-5, 10, 4, -26, 13, 9, 72, -12, 33, -43, 36, -6, 1, 23, -28, -21, 13, -29, 99, 20, 48, -15, 5, -21, -2, 42, 64, 60, -18, -42, -10, -71	F
53, 2, 4, 19, -32, 3, 50, 26, -2, -36, 20, 3, -22, -35, 37, -21, 30, -14, 29, -33, -3, 54, 7, 26, 6, -21, 0, -36, 13, 31, -7, -27	M
-23, 10, -20, 7, -23, 27, 15, 15, 18, -16, -29, 7, -11, 15, 28, 19, -25, -2, -20, -35, 14, -12, -7, 26, 0, -23, -3, 14, 2, 8, -17, 22	T
7, 29, -3, 26, -34, 11, 34, -24, -14, -61, -17, 41, -12, 2, 60, -4, 38, -22, -19, 12, 25, 53, -9, 21, 7, -26, 1, -86, 34, 5, -37, 3	R
-1, 18, -35, 17, -20, 42, 11, -3, 32, 8, -21, 11, -21, 32, 42, 16, -17, -4, -64, -32, 1, 8, 14, 15, -12, -19, 13, 24, 10, -33, -19, 18	R
23, 14, -11, 4, 21, -10, -27, 2, -26, -50, -28, 3, 27, 4, -19, 33, -5, 12, -78, 28, 17, -2, -18, 2, 29, 19, 24, -44, -19, 16, -22, 29	W
28, 13, 1, -33, -58, 1, -33, 34, 62, 12, 0, 53, 0, -17, 12, 27, -13, 16, -80, 0, 2, 39, 25, 6, 4, 31, 47, 1, 1, 19, -5, 34	M
-41, 29, -34, 22, -14, 64, 14, 37, 32, -12, -23, -6, 3, 9, 28, 22, -35, 4, -53, -48, 24, -3, -7, 8, -14, -2, 19, 25, -6, 0, -32, 23	K
14, 38, -33, 9, 5, -20, -18, -16, -1, 0, -7, -9, 32, -18, -2, 24, -20, -5, -29, -26, 1, -22, 21, 4, 13, 45, 29, -52, -25, -4, 17, -7	Y
-10, 26, -25, -47, -61, 4, -11, -28, 69, -89, 39, 65, -21, -20, -17, -18, -43, -2, 7, 2, 5, 8, 27, 31, -6, 46, -2, -44, -20, -12, -13, -9	L
6, -33, 59, 18, -14, 10, 24, 8, -100, -53, 6, 15, -23, 18, 24, -8, 28, -7, 22, 57, 74, 18, 3, -23, 20, -40, 11, -50, -7, 64, -37, -13	J
-11, 2, -23, 15, -3, 50, 11, 28, -9, -10, -16, -2, -13, 25, 13, 26, -5, 3, -28, -24, 23, 3, 24, 21, -26, -11, 15, 29, 16, -8, -12, 27	C
-6, -8, 17, 35, -59, 10, 27, -21, 6, -17, -19, 14, -17, 0, 28, -14, 24, 34, 1, -46, 43, 15, 8, 8, 3, -18, -25, -73, 46, 16, -7, 23	M
-8, -1, -13, 21, -14, 43, 14, 11, 19, 7, -24, 8, 8, 22, 34, 32, -11, 6, -46, -46, 21, 1, 10, 27, -9, 9, 6, 28, 6, 19, -14, 32	M
-31, 15, -9, 12, -31, 48, -7, 36, -2, -4, -17, 14, 8, 19, 10, 37, -24, -15, -41, -29, 20, -18, 22, 32, -10, -11, 20, 24, 3, 21, -15, 48	J
2, -49, 17, 28, -3, 16, 40, 4, -20, -48, 11, -17, -9, -10, 37, -42, -14, -6, -15, 26, 5, -25, 20, -7, 23, -23, 24, -57, 13, 11, -65, 14	L
-10, 3, -27, -39, -21, 9, 15, 45, -17, -29, 15, 12, -57, 13, -7, -13, -7, -28, 55, -28, 26, 9, 56, 4, 1, -10, 26, -26, 44, -10, 15, 23	C
-5, 11, -20, -8, 5, 1, 25, 68, -38, 6, -9, 4, -13, 28, 12, 15, 18, -53, -11, -23, 12, 25, 27, 40, 8, -4, 41, -27, 37, 22, -20, 69	Y
-34, -30, -16, -37, 32, -13, -23, 31, -26, -8, -9, 31, -5, 24, 12, 45, -28, -12, -26, -23, 32, 31, 22, 20, 20, 17, 48, -24, 6, 49, 2, 49	W
-66, 13, -34, -42, -5, 11, -38, -2, 16, -56, -63, 17, 5, 65, -17, -7, -27, 27, 15, 53, 53, -8, 37, -27, 4, 42, 22, -45, -4, -58, 1, 0	W
1, 58, -9, -23, -25, -12, -29, 19, -8, 8, -20, 43, 18, 0, -21, 68, -3, -39, -15, -12, 34, 10, 14, 29, 3, 17, 30, -28, -12, 51, 36, 47	J
6, 24, -21, 19, 19, 6, -39, 10, -9, 27, 2, 11, -17, 1, 30, 76, -50, -11, -18, -114, 23, 17, 16, 57, 37, -4, 2, -35, -35, 69, 21, 30	H
26, -28, -53, 6, -5, 38, 23, -31, -8, -9, 29, 29, -70, 59, 19, -12, 2, -1, -39, 16, 57, 15, -31, -57, 25, -17, 7, 62, -34, -65, -24, -30	H
-11, 12, -14, 17, -31, 45, 20, 26, 24, -4, -28, 8, 7, 19, 28, 21, -7, 8, -53, -49, 18, -8, 18, 35, -15, 8, 4, 28, 15, 10, -17, 37	M
13, -24, 14, -1, -78, 30, 66, 21, 28, -33, 8, -1, -60, 25, 26, -51, 18, 28, 9, -25, 20, 27, 51, 24, -16, -17, -9, -18, 36, -5, -32, -2	M
-16, 8, -18, 17, -15, 46, -4, 25, 5, -13, -22, 15, 11, 27, 20, 54, -17, -8, -46, -34, 31, -5, 22, 33, -4, -7, 19, 17, -2, 20, -13, 47	J
-27, 2, 10, -11, -52, 30, -6, -11, 24, -3, 15, 49, -21, 19, -15, 10, -16, 49, -32, -42, 89, -47, -3, -31, -1, 7, 17, 52, -4, -36, -4, 6	F
-36, 13, -33, 15, -3, 41, 3, 30, 13, -28, -27, 11, 12, 25, 12, 7, -18, 3, -47, -35, 23, 0, -1, 37, -17, 1, 11, 27, -3, -13, -24, 20	W
-21, 0, -22, 15, -8, 45, -13, 12, 8, -3, -23, 24, 9, 28, 26, 55, -11, -10, -46, -32, 26, 6, 17, 32, -5, -9, 6, 14, 1, 15, -13, 50	J
-25, -60, 3, 14, -39, 26, 38, -10, -5, -8, -25, -3, -59, 17, 65, 8, -5, 10, 23, 25, -33, 65, 5, 30, 4, -50, -12, -80, 40, 7, -27, 13	T
14, -63, 36, 0, -18, -4, 35, 32, 11, -53, 24, 8, -73, 21, 29, 6, 3, 37, 26, -82, 46, 79, 11, 50, 16, -68, -23, -30, 35, 78, -37, 32	T
25, 42, -45, 14, -27, -27, -26, -34, 110, 9, -42, -7, 38, -12, -32, 18, 11, 40, -47, -58, 3, 26, 13, 0, 12, 31, -3, -48, 17, -31, 24, 29	M
-18, 9, -24, 25, -10, 58, -2, 25, 0, 2, -26, 6, -8, 25, 24, 40, -15, 7, -32, -26, 35, 1, 17, 16, -21, -7, 26, 18, 14, -12, -8, 31	C
-11, 21, -26, 12, -22, 43, 2, 4, 19, 10, -22, 18, -15, 27, 48, 13, -16, -5, -61, -30, 2, -7, 19, 15, -18, -19, 7, 29, 14, -28, -14, 21	R
4, -8, 6, -11, 21, -28, -44, 3, -10, 29, 18, 19, -10, -6, 16, 57, -21, 11, -34, -98, 11, 17, 30, 39, 25, -6, -13, -24, -1, 73, 27, 46	H
10, -66, 55, 5, 24, 3, 37, -21, -43, -10, 12, -7, -33, 53, 76, -30, 35, 18, 72, 22, 50, 11, 67, 5, -4, 0, -2, -60, 14, 9, -35, -29	Y
0, -22, -1, -3, -53, 2, 24, -28, 30, -25, 13, 17, -17, -19, 37, 9, -3, 13, -32, 6, -26, 21, 34, 30, -5, 6, 16, -52, 15, 5, -29, -8	X
-75, 11, -21, 2, -13, 10, 39, -3, -52, -31, -23, 8, -27, -9, 48, -48, 25, -23, 3, -37, 25, 32, 27, 22, -9, -36, -64, -74, 14, 28, -29, -6	K
-22, 13, -20, 18, -24, 41, -10, 42, 6, -13, -33, 8, -2, 13, 38, 46, -27, 16, -47, -42, 35, 3, 19, 25, -9, -15, 25, 19, -14, 18, -17, 7	X
11, -18, 20, -6, -24, 46, 10, 25, 21, -15, 18, 55, -41, 17, 92, 12, -3, -13, 3, 29, 3, 80, 18, 21, -19, -21, 42, 10, 9, 4, -32, -21	R
-43, -3, -32, -3, 12, 15, 94, 21, -60, -42, -14, -43, -28, 0, 21, -9, 26, -55, 19, -2, -40, 40, 11, 40, -8, -23, -15, -62, 38, 32, -22, 15	K
-9, 18, -27, 9, -25, 33, 4, 37, -23, 14, -11, 10, -5, 18, 27, 23, -17, -6, -46, -19, 14, -14, 20, 15, -17, 12, 33, 11, -6, -12, 0, 16	Y
-13, 43, -21, 0, -21, -13, -58, -6, 50, 41, -13, 23, -4, -19, -5, -34, -41, -24, 24, -33, 8, -18, 15, 1, 30, 7, 18, -67, -11, -33, 5, 15	W
-21, -10, -23, 15, -16, 50, 14, 19, 37, -21, -12, 21, -1, 23, 27, 16, -25, 3, -45, -22, 26, -9, 9, 27, -19, -3, 16, 24, 3, -6, -31, 44	L
-6, 15, -9, 17, -27, 48, 10, 35, 25, -18, -27, -1, 17, 11, 26, 36, -25, 20, -42, -44, 14, -8, 18, 30, -15, 19, 20, 26, 2, 20, -5, 19	M
-61, -44, 11, -41, 36, 28, -86, 42, 23, -97, -8, -5, -15, 62, -35, -17, -69, 62, 24, 25, 37, 36, 39, -8, 21, 18, 6, -1, -20, -5, -51, 1	W
-4, 16, -17, 23, -28, 53, -4, 42, 10, 1, -26, 10, -1, 28, 16, 47, -18, -8, -38, -30, 34, -6, 15, 20, -2, -20, 31, 17, 1, 7, -9, 48	J
15, 24, -7, 29, -7, -9, 13, 3, 33, 4, 3, -23, 30, 2, -16, 24, 7, 14, 11, -37, 10, 8, -3, 11, -16, 29, 39, -16, 12, -5, 21, 5	Y
-25, -3, -14, -28, 39, 7, -36, 0, -18, 19, -9, 12, -27, 22, -29, 49, -9, -32, 31, 14, -2, 48, 0, 21, 36, 0, 3, -18, -17, 2, -2, 25	F
-14, -6, 25, 22, -44, 15, 3, -13, 91, -12, 16, -32, -1, -7, -33, -60, -45, 25, 29, 41, -15, 13, 13, -9, -15, 12, 37, -17, -28, -23, -41, -35	L
-41, 21, -36, -4, -4, 36, -12, 43, -13, -34, -32, 24, -1, 31, 6, 6, -21, -9, -51, -26, 35, -7, 7, 33, -5, -2, 7, 17, -7, -6, -26, 34	W
23, -11, -24, -11, -15, -24, 76, -6, 54, 4, 51, 8, -24, -22, 64, -33, 46, -25, 78, -103, -20, 21, 53, 37, -17, -16, -8, -6, 55, -26, 41, -29	H
-23, 41, -25, 32, -26, 63, 6, 36, 32, 1, -30, -9, 2, -1, 32, 22, -34, 9, -56, -47, 22, -16, -10, 5, -9, -8, 19, 5, -4, -4, -27, 27	K
16, -21, 35, -1, -18, -11, 45, 12, 38, 48, 3, 1, 2, -3, 41, 24, 18, -1, 48, -22, 11, 57, 31, 18, -24, 18, 58, -7, 20, 50, 29, -12	M
-40, 27, -32, 22, -15, 51, 12, 45, 22, -10, -25, -3, 3, -6, 39, 23, -30, 6, -53, -73, 29, 4, 2, 13, -14, -11, 15, 9, -1, 18, -20, 23	K
-26, -11, 17, -6, -33, 5, 80, -13, -2, -14, -13, -4, -51, 29, 44, -24, 39, 9, 47, -12, 52, 53, 37, 13, -26, -16, -8, -73, 25, 24, -15, -15	K
-17, 13, -21, 12, -27, 51, 11, 9, 19, -7, -22, 11, -24, 45, 36, 17, -24, 9, -67, -28, 13, -2, 20, 18, -18, -18, 14, 30, 12, -20, -24, 24	R
29, -16, 19, -7, -50, -10, 78, 14, 14, -7, 48, 8, -30, -14, 38, -32, 44, -15, 19, -15, -23, 16, 25, 20, -11, -19, 26, -11, 58, -5, -3, 2	H
17, -55, 31, 4, 16, 54, -10, -63, 56, -23, 12, -1, -42, 88, 12, 4, -55, 65, -9, 21, 78, -35, 34, -9, -11, 29, -3, 40, -72, -11, -54, -21	L
-33, -36, 18, -70, 24, -11, 30, -51, -8, 15, 24, -15, -5, 31, -23, -25, -16, -20, -18, 43, -23, -82, 83, 4, 7, 57, 13, 39, -21, -20, -39, -10	F
-27, 4, -17, 9, -18, 46, -1, 21, -3, 2, -24, 3, 4, 29, 16, 42, -26, -14, -40, -18, 8, -9, 35, 35, -9, -5, 16, 15, -8, 15, -12, 35	J
-19, 34, -62, -20, 7, -20, 1, -24, 19, -6, -13, -6, 7, -7, -22, 14, -6, -17, -12, -90, 1, -33, 63, 34, -7, 24, -17, -34, 26, -11, 32, 34	C
-22, 23, -29, 17, -23, 38, 5, 33, 10, -6, -33, 11, 0, 18, 33, 22, -8, -7, -46, -28, 32, -8, 12, 19, -12, -16, 19, 31, -11, -2, -27, 7	X
49, -12, 27, 34, 38, -10, 17, 45, 18, -69, -12, -14, 21, 6, 38, 76, 32, 33, 23, -77, 70, 66, 10, 44, 14, -23, 36, -35, 14, 85, -15, 11	X
10, -4, 1, 18, -23, 0, 48, -26, -3, -50, 6, 0, -42, 23, 12, -40, 2, 6, 57, -20, 62, 23, 9, 11, 13, -6, 12, -76, -12, -3, -21, -40	W
-16, 21, 35, -8, -14, -2, -18, -16, 33, -13, -15, -3, -3, 7, 1, -20, -23, -8, 18, -35, -6, -55, 24, 50, 17, -11, -48, -37, 15, 28, -42, 50	T
-22, -17, -24, 22, -12, 47, 12, 38, 28, -23, -14, 16, -1, 15, 37, 20, -25, 7, -40, -30, 31, 9, 7, 20, -16, -16, 27, 19, 4, 3, -24, 36	L
-17, 18, -23, 23, -15, 58, 2, 21, 5, 6, -21, 4, -9, 22, 12, 35, -11, -4, -17, -14, 15, 4, 10, 23, -30, -3, 21, 21, 15, -17, -3, 28	C
12, -1, 10, 6, -19, 45, 40, 5, -5, -34, 9, 7, -76, 46, 25, -17, 20, -22, 78, -14, 40, 46, 48, 58, -13, -24, -16, -50, 22, 1, -40, 6	C
29, -69, 60, 25, 15, 25, 21, 6, 22, -54, 49, -20, 10, 27, 33, -10, -4, 72, -33, -2, 49, -22, 4, -42, 8, 0, 43, 67, 3, 8, -54, -22	H
